(in the rows, 128 means zero)
Each row has a class, written after it, and each block has its own classes.
[158 124 129 127 106 126 114 189 110 144 157 107 183 167 159 181 164 174
 121 123 120 117 107 112 157  90 151  95 106 129 115  98 125  99] | Puna
[113 100 122 159 137 157 148 219 114  90 100 120 196 199 154 116  67 120
 124  98 143 168  86 197 166 229 119 140 110  96 117  86 113  97] | Zoki
[105  79 153 133  88 122  65 140 134 144 116 101 111 163  86 152 149 142
 179 168 119 126 111  75 131 137 101 169 107 146  71 113 134 145] | Ref
[118 135 132 104  98 104 123 106 143 131 122 140 135 137 146 102 138 145
 184 143 125 116 114 114 101 105 118 147 118 104 112 111 140 144] | Zako
[161 162 112 159 131 127 127 163 106 141 143 140 161 181 136 122 146 126
  98 166  96 137 126 141 162  76 174  85 131 158 153 139 148 133] | kina
[138 126 133 136 143 122 130  95 172 128 134 149 119 150 156  95 151 144
 115 118 139 130 129 143 128 124 148 124 137 136 155 133 129 110] | tor
[132  97 116 128 140 132 123  82 177 129 123 140 114 132 111 139 152 150
 127 112 127 113 117 174 151 129  88 144 154 136 100 119 106 147] | tor
[ 95 162  87 188 121 185 145 145  88 131 137 132 110 115 174 105 117 127
  91 142 140 116 142 124 110  71 142  63 163 110 126 153 145 143] | tor
[149 136 148 113 116 101  89  73 151 101 128 128 112 133 148 163 146 137
 140 115 113 144 108 142 152  71  90 180 123 146 121 104 122 158] | kina
[129 129 139 140 139 128 109 107 145 136 155 129 127 138  78 121  94 120
 114 153 132 145 150 167 144 143 111 121 136 112 135 130 107  94] | gid
[ 99 113 145 154 107 129  93 133  91 127 144 124 109 123 115 133 117 106
 152 162 133 146 150  95 116  95 152 137 127 134 103 133 124 100] | Puna
[119  76 160  76 129 140 146 197  32 112  98  93 110 129 142 112  87  90
 110  89 114 123 109 108 136 180 121 187 139  84  36 109 132 143] | Zoki
[ 96 176 106 171 127 121 137 138 142  83 126 117 173 160 138  98 166 201
 130 139 144 152 120 142  61  98 127  57 115 146 201 135 163  80] | Puna
[ 93 125  98 193 144 123 122 120 103 126 109 157 137 160 162 112 151 128
 137 116 146 127 131 139 133 107 121 102 156 151 121 152 127 132] | tor
[117 106  86 169  98 180 119 175 131  90 127 121 104 174 183 110 135 129
 131 122 130 152  80  91 112  77  78 122 133 144  97  86 192 156] | Zoki
[117 138 137 113 149 134  93 162  66 167 150  83 176 175 123 167 117 143
  64 103 134 142 148 137 122 152 130  92 131 143 153 126 148 100] | gid
[129 120 117  89 148  84  85 188  78 106  79 117 138 188 153 120 100 201
 133 106 140 150 111 134  98 129 117  91  87 129 122  78 115 115] | Zako
[154 128 134 124 131 143 116 123 101 120  93 121 133 180 148 120 149 186
 142 136 116 132 110 125 145  97 127 124 141 149 129 149 115 105] | Ref
[145 154 130 109 120 168 132 118 115 179 139 136 171  64 121 166 128 102
 128 124 131 137 171 147 195 104 111  92 112 137 113 114  80  98] | Ref
[155 128 144 129 100 126 116 108 175 118 141 133 115 152 136 146 147 153
 154 107 144 137 130 120  87  97 121 138 125 143 126  93 115 126] | Zako
[131 161 132 145 139 126 127 125 135 123 139 156 138 108 106  97 113 112
 126 134 135 138 151 158 149 134 118 123 138 117 143 132 127 122] | Zoki
[125 182 136 105 146 142  89 107  61 132 121 144 186 167 176 138  84 182
  81 128 128 146 142 179 158  97 120  81 173  90 145 124 134 141] | Zoki
[134 111 143 115 106 102 111 104 120 132 112 139 136 161 149 160 122 131
 156 123 140 126 109 112 126 138  95 161 136 128 110 116 110 142] | Zako
[106  58 104 114 123 123 125 153 144 128  33 126 173 154 140 147  89 179
 161 133 135 145 133  53  34 138 145  80 144 138 114 147 145 166] | kina
[129 112 144 126 131 121 128 125 114 143 129 110 122 173 121 146 132 123
 134 122 126 116 115 110 146 142 147 140 116 124 118 114 128 102] | Puna
[137 119  80 109 106 100 128  56 182 112 109 122  85  89  99 120 131 137
  96  86 125 121  86 168 136 126  40 118 132 135  71  35 129 151] | Zoki
[165 118 138 129 128 113 138 123 147 115 115 144 122 112 130 146 142 145
 110  90 131 113 123 142 162 135 131 119 140 125 100 106  89 152] | Zoki
[128  48 141 138 106 120 119 127 140 130 133  76  76 110  94 159 155 117
 154 148 145 118 108  86 145 141 135 150 133 167  69 133  82 116] | gid
[121 125 127 136 168 128 133 103 130 143 110 148 127 168 145 103 141 138
 126 109 139 117 134 149 147 141 132 117 142 128 132 143 127 129] | tor
[125 105  91 119 160 157 127 173 211 101 126 107  90 123  79 102 135 179
 208 130 153 146 139 111  81  86 112  85  75 148 156  80 137  88] | nefom
[164 165 174  74 152 102 127 116 103 144 141  99 150 129  62 181 175 170
 108 105 103 115 173 143 128  77 115  92 106 150 121 114 115 134] | kina
[135 159 170 149 119 129 124 123  86 146 127 133 113 180 165 122 139  97
 160 103 133 119 125  96 136 132 165 152  73 131 133 121 145 128] | Zako
[108 123 142 156 125 165 148 130 111 153  95 161 154 142 124 121 115  72
 152 135 106 123 130 126 187 169 124 140  96 105 101 142 126 147] | Ref
[143 109 161  88 147 137 100 168  46 124 130  90 122 179 157 147 147 147
 103  94 138 146 129 116 142 106 132 130 160 155  87 105 130 119] | Zoki
[119 115 128 128 125 124 135  98 149 119 119 147 120 140 117 132 138 119
 125 128 106 122 129 152 168 116 131 157 151 124 116 120  80 133] | Ref
[143 164 139 103 168 142 132 120 135  98 117 144 144 110 148 118 160 136
 109 109 146 163 110 173 150 151  44  91 108 141 169 107 164 137] | nefom
[134 109 159 160 119 176  94 142  54 116  73  97  84 146 141 166 159 133
 123 112 124 137  96  96 157 152  99 147 103 184  87 151 129 160] | Ref
[137 124 148 149 129 124  69 107 149 130 146 135 104 118  87 119 134 142
 128 132 133 150 159 142 104 115 107 127 136 141 110 134 136 129] | gid
[124 173 132  99 136 143 100 116  87 127 115  99 149  95 133 120 110 173
 137 136 144 135 111 207 143 149  81 128 149  89 102 126 124 109] | Puna
[121 115 121 162 129 114 144 115 171 156 117 138 129 149 132 118 148 142
 154 133 145  85 112 123 156 155 147 106 123 108 108 132 111 137] | tor
[126 123 143 118 172 102  94 158  48  97  98 142 146 141 129 100 172 151
  93 124 157 197 151 186 104 138  76  60 189 180  81 125 129 107] | Puna
[119 141 106 185 112 126 151 140  80 108 135 126 154 165 135 123 138 106
  79 142 118 145  93 166 155 138 133  96 134 148 135 119 130  83] | Puna
[150 139 167  93 160 150 117 116  62 124 130 134 156 106 110 136 114 107
  93  83 135 185 177 176 152 130  99 121 126 169 126 113 114  80] | Zoki
[127 131 170  85 139 122 113 174 152 104 151  97 142 134  88 138 126 184
 147 118 141 147 160  89 101 107 122 105  51 127 173  91 131  85] | Zoki
[107  66 146 101 135 120 126 162   4 124  84  93 134 177 134 161  68 144
 121 125 106  97 100  92 148 161 108 193 138  92  88 178 107 113] | tor
[119 114 130 123 143 124  95 120  97  96  77 125 130 116 158  97 124 225
 135 134 162 158 135 171 102 101 116  45 140 125  82 120  89 108] | tor
[170 135  92 124 150 130 125 114 162 157  92 114 144 157  89 189 127 149
  75  90 103 100  97 198 165 179  97 129 159 146 115 110 121 196] | kina
[140  99 120 114 123 138 118 125 156 117 145 125 161 141 110 145 143 142
 154 110 142 165 133 152 141  98  78 131 136 166 109  82 116  88] | Zoki
[122 129 129 148 122 142 118 172  56 118 110 110 132 124 157 135 133 170
 129 126 145 132 147 101 128  77 180  56 135 142  95 127 102 125] | Zoki
[108 133 126 128 151 126 137 109 148 136 145 130 134 116 103 105 126 116
 139 147 145 137 156 139 140 119 105  90 127 118 138 135 117 102] | gid
[138 157 108 127 128  92 135 106 161 135  98 127 145  98  97 108 133 162
 170 140 130 113 139 144 105 105 126  98 134 123 120 135 116 136] | kina
[129 161 127 135 142 119 141 136 105 101 119 143 123 110 157  73 132 137
 132 121 142 138 134 143  98 111 144 101 159 108 145 136 137 111] | nefom
[143  98 152  76  96 143 125 102 163 136 142 140 134  62  94 137 105 130
 179 182  99  98 119 122 189 115 106 193 131  78  86 142 108 161] | Zoki
[129 112 106 150 112 106 103 150  59 128  92 130 143 200 173 128  88 140
 173 146 137 118  69  75 180 111  63 133 119 106  87 119 149 122] | Zoki
[138 137 145 125 134 136 122 142 110 133 142 131 135 136 102 118 128 128
 139 141 121 129 138 136 171 117 129 119 110 126 113 116 127 120] | Zoki
[149 121 170 128  98 132 126  88 118 137 119 133 148 126 114 122 150 142
 148 138 122 126 122 124 145 131 126 123 125 128  79 124 137 135] | Zoki
[162 118 114 117 146 123 125 126 129 121 106 113 116 144 114 181 119 151
 111 118 117 128 130 121 145  88 130 120 131 164 144 129  95 137] | kina
[157 143  51 143 127 121 166 135 143 129 152 136 119 112 102 126 134 115
  96 139  95  97  92 147 176  84 118 105 129 141 165 108 128 107] | nefom
[ 94  97 117 167  95 146 115 124 187 152 151 104 118 116 137 138  97  99
 153 191 167 135 117  88 154 147 157 102 117 117 136 122 106 110] | gid
[155 123 111 115 124 150 116 132 149 154 148 121 120  83 107 145 114 122
 113 143 132 130 130 144 150 128 150 108 144 138 133 105 114 114] | nefom
[161  67 131 103 142 134 122 193  92 115 124 103 122 208 156 158 152 150
  47 121 123 147  94 138 138 148 151 104 195 154  87  99 120 127] | Puna
[145 202 110 159 140 114 136  88 181 129 179 124  78 108 167 114 197 149
 128  78 151  81 126 146 149  60 115 137 129 130 166 119 124 122] | tor
[162 148 151 160 137 127  86 127 133 186 158 128 126 167 121 136  73 116
 143 166 156 115 142  90 167 156 141 144 134 102 169 177 127  89] | gid

A new block, with new classes.
[138 135 111 108  88 127 164 117 123 112 150 147 126 193 143 111  76 113
 198  74 134 181 149 140 162 128  88 134 115 128 125 179 109 251] | fura
[134 195 137 136 148 100 122 186 112 122  97 128 166 179 117 149 106 131
 136 136 103 155  97 111 138 199 131 164 134 149 119 156 136 173] | Penol
[138 121 156 152 115 111 118 131 180 118 128  77 180 185  76 168 190 171
  99 115 145 133  75 123 154 175 132 160 127 111 139  94 161  64] | mamuv
[187 136 160 150 108 108 105 137 174 127 130  80 177 182  64 170 171 168
 102 115 155 149  75 125 162 173 142 171 137 117 128  94 168 100] | Pom
[145 120 159 152 121 107 118 133 173 119 130  82 180 192  70 174 175 169
 102 114 153 138  76 115 157 178 137 169 130 109 139  99 165  71] | mamuv
[166 129 142 156  91  94 124 125 169 132 154  77 149 186  64 171 178 166
 117 132 158 155  97 134 180 171 120 165 127 128 144  88 156  86] | Fon
[109 139  87 105  81 121 169 109 124 122 145 138 140 189 146 114  94 129
 181  71 150 184 142 149 146 142  80  99 116 137 112 179 110 252] | vogek
[144 177 152 124 158 116 108 151 116 129 103  82 162 150 102 147 108 137
 117 150 116 124  76  97 122 172 133 169 136 150 118 164 140 186] | pivek
[145 103 109 122  92  89 188 100 110 114 173 145 108 197 128 124  71 114
 188  91 149 185 163 128 119 130  77 128 105 107 112 165  97 238] | Fon
[149 107 117 103  87 156  67 117 147  76 112 165 153 105  80  90 109 123
 136 145 103 157 121 137  97  96 109 104 168 188 109 147 139 155] | puza
[143 137 123  87 105 142 129  98 155 169 152  96 183  99 156 112 153 168
 168 111 154 127  86 161 145 183 115 129 139 194  70  77  84 121] | vogek
[160 138 126  88 122 139 135  77 147 156 135  71 161 115 162  96 107 145
 130 102 185  99  97 153 116 149 131 161 118 186  92  87  89 119] | roz
[172 133 106 108 105  85 177 106 101 117 141 118 115 184 165 107  86 108
 148  95 166 156 145 128 141 119  75 142 102 128 116 186 118 236] | roz
[178 180 163  99 150 111 100 149 117 101 115  95 171 136 103 136  83 150
 131 138 108 128  76 109 123 189 141 168 136 146 112 171 142 204] | Pom
[134 192 137 105 152 101  83 152 103 103 101 109 168 169 108 123 116 148
 126 135 122 132  82  93 128 194 120 174 152 141 105 163 124 187] | puza
[143 178 159 118 174 118  99 152 114 122 115 106 169 135 104 141  99 136
 159 138 108 137  80 110 141 189 129 188 138 151 114 161 133 190] | fura
[139 136  93 104  81 101 173 103 110 120 166 145 119 186 151 116  78 123
 160  83 143 172 151 139 153 119  86 131 107 139 120 171 107 249] | sapek
[149 139 148 160  92 119 116 116 160 124 150  78 151 197  50 165 187 171
 136 126 143 150  93 126 175 174 136 146 136 100 153  88 151  56] | Fon
[156 111 111  98  83 144  84 111 161  94 126 126 164 101  86  92 133 124
 124 150  96 140  96 137 128 105  88 104 144 197 105 166 135 134] | Rupuf
[146 143 101 109  85 114 173 113 123 116 143 115 124 198 132 124  75 126
 140  82 150 169 147 137 151 121  86 123 106 166 106 173 107 233] | sapek
[149 115 120 111  80 134  84 117 162  99 132 132 161 110  73  91 127 110
 134 152  97 145 100 138 127 106  98 116 145 208 117 157 152 158] | Rupuf
[133 194 150 119 155 103 107 131 106 141 103  67 154 168 106 141 103 141
  99 146 118 123 100  99 140 165 141 145 135 174 118 155 145 161] | pivek
[139 138 138 174 109 127 123 150 166 124 113 101 169 194  76 163 198 154
 105 126 125 143 102 131 167 166 137 142 143 119 141  90 155  64] | Penol
[170 129 133  90 119 139 135  78 152 154 133  70 166 115 159  92 102 146
 130  99 182 100  95 154 111 154 125 162 118 192  87  89  87 127] | roz
[148 140 129  84 117 144 130 103 159 166 146  98 177  99 144 117 136 168
 171 109 158 130  85 154 155 184 118 132 130 188  73  73  90 109] | vogek
[168 105 131  87  85 146  91 117 146 101 130 143 157 105  53 100 116 111
 153 131  99 160  90 151 116 100 103 100 144 168 105 149 148 162] | zenot
[151 121 129  86  91 159 111 115 153 176 162 108 165  94 140 112 163 151
 154 109 144 123  81 154 142 164 129 143 142 161  97  77  90  93] | zenot
[160 134 135  91 103 138 124  89 168 157 143  62 181 123 142  92 117 151
 135 108 167 104  81 147 131 165 118 166 124 215  82  89  86 107] | Rupuf
[122 200 136 111 168  79 106 144 101 136 123  96 160 147 108 146  93 148
 113 141 109 130  93 115 148 176 137 162 130 168 125 147 145 174] | sapek
[134  91 119  77  90 159  97  86 166  68 119 154 158  93 103  99  95 148
 130 124  93 146 113 145 104 100  99  79 132 148 123 164 133 117] | mamuv
[156 132 108 109  88 115 173  94 111 131 137 116 119 196 153 118  88 122
 146  95 160 157 143 117 132 111  92 124 110 125 103 172 103 218] | pivek
[156 141 104 108 101  80 182 110  99 134 164 127 119 185 154 128  86 126
 148  97 155 163 151 133 145 118  84 139 105 140 103 168 108 241] | sapek
[152 108 118  96  89 151  65 112 143  77 113 161 150  99  82  88 113 129
 141 144 101 154 117 135 104  96  99 107 161 187 109 148 136 161] | puza
[150 125 148 167 104 142 120 130 186 132 125  79 166 190  66 175 184 157
  87 119 139 139  85 130 165 149 144 148 138 112 149  88 157  66] | pivek
[150 108 113  93  97 138  88 103 152 104 131 155 151  81  91 108 114 144
 132 136  93 150 110 155 129  94  99 100 138 176 114 141 127 136] | sapek
[162 183 160 106 147  89  98 136 111 121 118  88 169 160 110 132 102 160
 114 119 109 132  89 107 133 194 131 159 125 142 105 162 130 201] | Pom
[150 127 142 166 108 113 108 137 182 119 134  65 176 180  67 156 204 147
  87 132 139 128  72 126 179 163 120 174 136 138 147 106 160  70] | Rupuf
[160 140 138 162 117 128 121 126 159 107 125  79 159 196  76 154 190 140
 104 120 149 131  83 119 182 166 140 158 142 101 156 108 162  69] | roz
[117 197 138 108 154  76 106 126  94 132 137  83 141 148 104 141 100 152
 154 148 115 138  97 112 139 179 125 158 117 148 132 141 138 163] | Fon
[177 119 153 152  77 125 114 155 168 149 146  87 165 170  68 172 201 149
  94 118 147 157  86 153 174 158 122 163 144 135 148 105 161  91] | zenot
[129 184 154  94 144  93 102 135 130 105 108  97 179 160 112 130  99 159
 117 129 113 125  74 102 133 206 127 162 125 145 115 167 135 163] | mamuv
[124 138  86 111  66 122 166 110 132 109 156 116 135 209 143 108  98 105
 160  82 146 171 131 129 150 130  74 136 112 155 124 191 109 235] | Rupuf
[131 175 154 121 169 108  89 154 109 130 114 117 166 146 111 138 114 142
 158 127 105 138  80 106 150 196 125 184 134 135 116 159 121 186] | fura
[168 112 120 112  93 110 179 114 121 113 156 147 122 193 139 128  67 121
 161  70 148 182 158 130 114 122  93 123 104 103 103 174 106 251] | Pom
[155 143 141 169 124 119 125 147 167 129 123  77 171 197  79 165 190 145
  95 114 161 134  76 125 162 176 141 173 139 104 147 101 161  85] | roz
[120  94 114 107 104 113 185 100 123 102 149 155 118 187 153 120  71 123
 164  71 145 169 161 118 110 123  79 115  96  93 116 179 100 214] | mamuv
[153 152 140 172 110 120 129 161 165 136 115 101 178 208  60 173 195 153
 112 127 149 144  88 121 157 173 141 159 140 114 121  88 158  86] | Penol
[158 133 137  86 101 129 134  69 152 159 155  64 158 119 135 102 103 176
 160 111 172 112 101 153 110 167 123 150 114 186  80  73  76 115] | Fon
[178 133 140 165  88 116 131 163 171 138 126 114 167 190  75 169 190 154
 110 133 149 155 108 132 180 163 125 157 145 139 132  96 162  95] | Penol
[145 122 133  97 112 151 122  95 144 160 151 106 151 118 132 103 121 158
 127 111 171 112 138 123 111 148 122 147 139 193  73  79  91 144] | puza
[147  96 127 116  82 176  87 102 159 107 116 137 147 102  83 102 119 126
 133 140  91 146 112 135 110  90 116  84 143 183 117 141 135 138] | pivek
[144 137 137 175 102 127 126 150 173 125 117 107 168 194  68 169 200 155
 101 127 130 148 104 134 165 163 134 145 141 116 142  92 161  70] | Penol
[195 127 166 144  86 109 117 143 181 141 148 100 160 170  68 169 170 168
 101 113 149 154 108 137 178 159 132 156 130 128 137  93 164 116] | Pom
[165 180 158 114 149  84 101 156 116 112 119 110 166 159 117 147  91 146
 120 124 102 151  90 116 140 193 137 164 131 137 124 159 141 182] | Pom
[164 130 155 159  94 118 104 153 162 140 131  81 176 185  60 173 205 150
  90 114 142 154  65 146 161 170 130 172 142 111 144 106 157  81] | zenot
[127 112 144  92 103 155 138  81 168 163 159  92 160 116 141 112 120 175
 124  94 163 103 119 128 118 164 127 136 103 176  86  80  95 116] | mamuv
[121 183 152  98 149  89 105 131 119 115 115  94 171 157 121 131 113 160
 117 131 110 121  81  98 134 201 123 158 120 143 114 164 133 164] | mamuv
[139 193 145 108 142 107  92 149  93 136 124  91 160 149  93 145 116 133
 106 142 111 137  80 117 137 176 138 158 136 150 127 169 152 162] | zenot
[161 142  96 109  97 123 186 108 114  96 136 119 119 201 152 110  68  99
 148  87 167 158 146 125 134 124  92 129 112 131 117 196 116 235] | roz
[167  93 123  93  69 169  77 111 142  98 133 156 155  88  81 108 126 124
 126 131  90 161  98 161 114  97 101  98 145 161 120 164 132 133] | zenot
[167 128 138 156  87 114 115 147 184 130 143  74 176 178  77 162 190 148
 100 128 154 146  77 136 185 161 111 181 140 155 150 114 162  88] | Rupuf
[161  90 131  97 109 156  76 101 151  90 127 167 162  84  89 108 101 129
 162 129  87 162 104 159 126  97  98 120 139 166 114 151 125 146] | fura
[144 143 147 164 106 124 115 132 159 131 124  90 181 195  57 168 195 166
 119 118 148 157  88 134 176 183 134 129 152 121 129 107 161  82] | vogek
[186 137 154  73  99 153 122  75 159 153 141  80 168 110 148 103  85 176
 132  91 167 114 107 154 111 161 136 148 116 192  78  88  81 131] | Pom
[151 138  99 114  79 130 173 113 124  97 145 112 131 208 137 113  82 104
 151  93 152 164 131 116 144 130  79 137 111 150 111 201 109 219] | Rupuf
[169 139 138 165 123 104 125 136 163 122 126  68 173 194  84 158 190 142
  93 119 167 125  68 130 160 164 139 180 132 107 141  96 166  91] | roz
[134 161 153 126 174 104  93 166 113 125 120 114 171 142 117 149  96 141
 156 121 103 150  80 121 154 189 127 189 133 141 133 156 135 182] | fura
[137 133  93 108  68 111 169 110 128 113 159 122 134 206 143 102  94 105
 167  88 150 169 136 126 154 129  74 137 119 148 126 193 112 241] | Rupuf
[146 128 135  97 105 166 127  99 166 174 141  94 154 108 149 114 142 158
 155 117 147 112  99 134 144 155 135 133 139 174  96  68  84  86] | pivek
[154 149 138  82 104 143 126  77 157 168 136  86 184 113 137 107 114 175
 140 103 179 119  93 161 125 180 121 139 120 205  61  86  85 132] | vogek
[170 146 105 106 104  95 179 107 101 113 140 113 119 192 165 109  80 107
 149  93 167 154 143 130 140 123  87 140 105 130 118 186 117 230] | roz
[142 125 125  97 113 138 130  90 137 176 161  99 176 115 142 119 117 163
 150  96 174 128  97 151 124 169 121 142 107 198  63  80  91 161] | vogek
[134 110 122 107 122 163 144  99 153 179 158  93 149 105 157 107 129 147
 140  94 172 102 120 138 120 151 132 142 121 167  99  76  90 125] | roz
[139 110 141  85  91 137  91  90 150  88 129 145 159 109  91 111 130 147
 144 132  88 148 111 147 122 105 101  87 137 158 123 141 127 100] | mamuv
[140 108 123 114  78 131  84 102 150  96 138 140 141 109  64 103 111 133
 156 148  97 158 114 147 109 115 106 102 134 181 124 140 139 158] | Fon
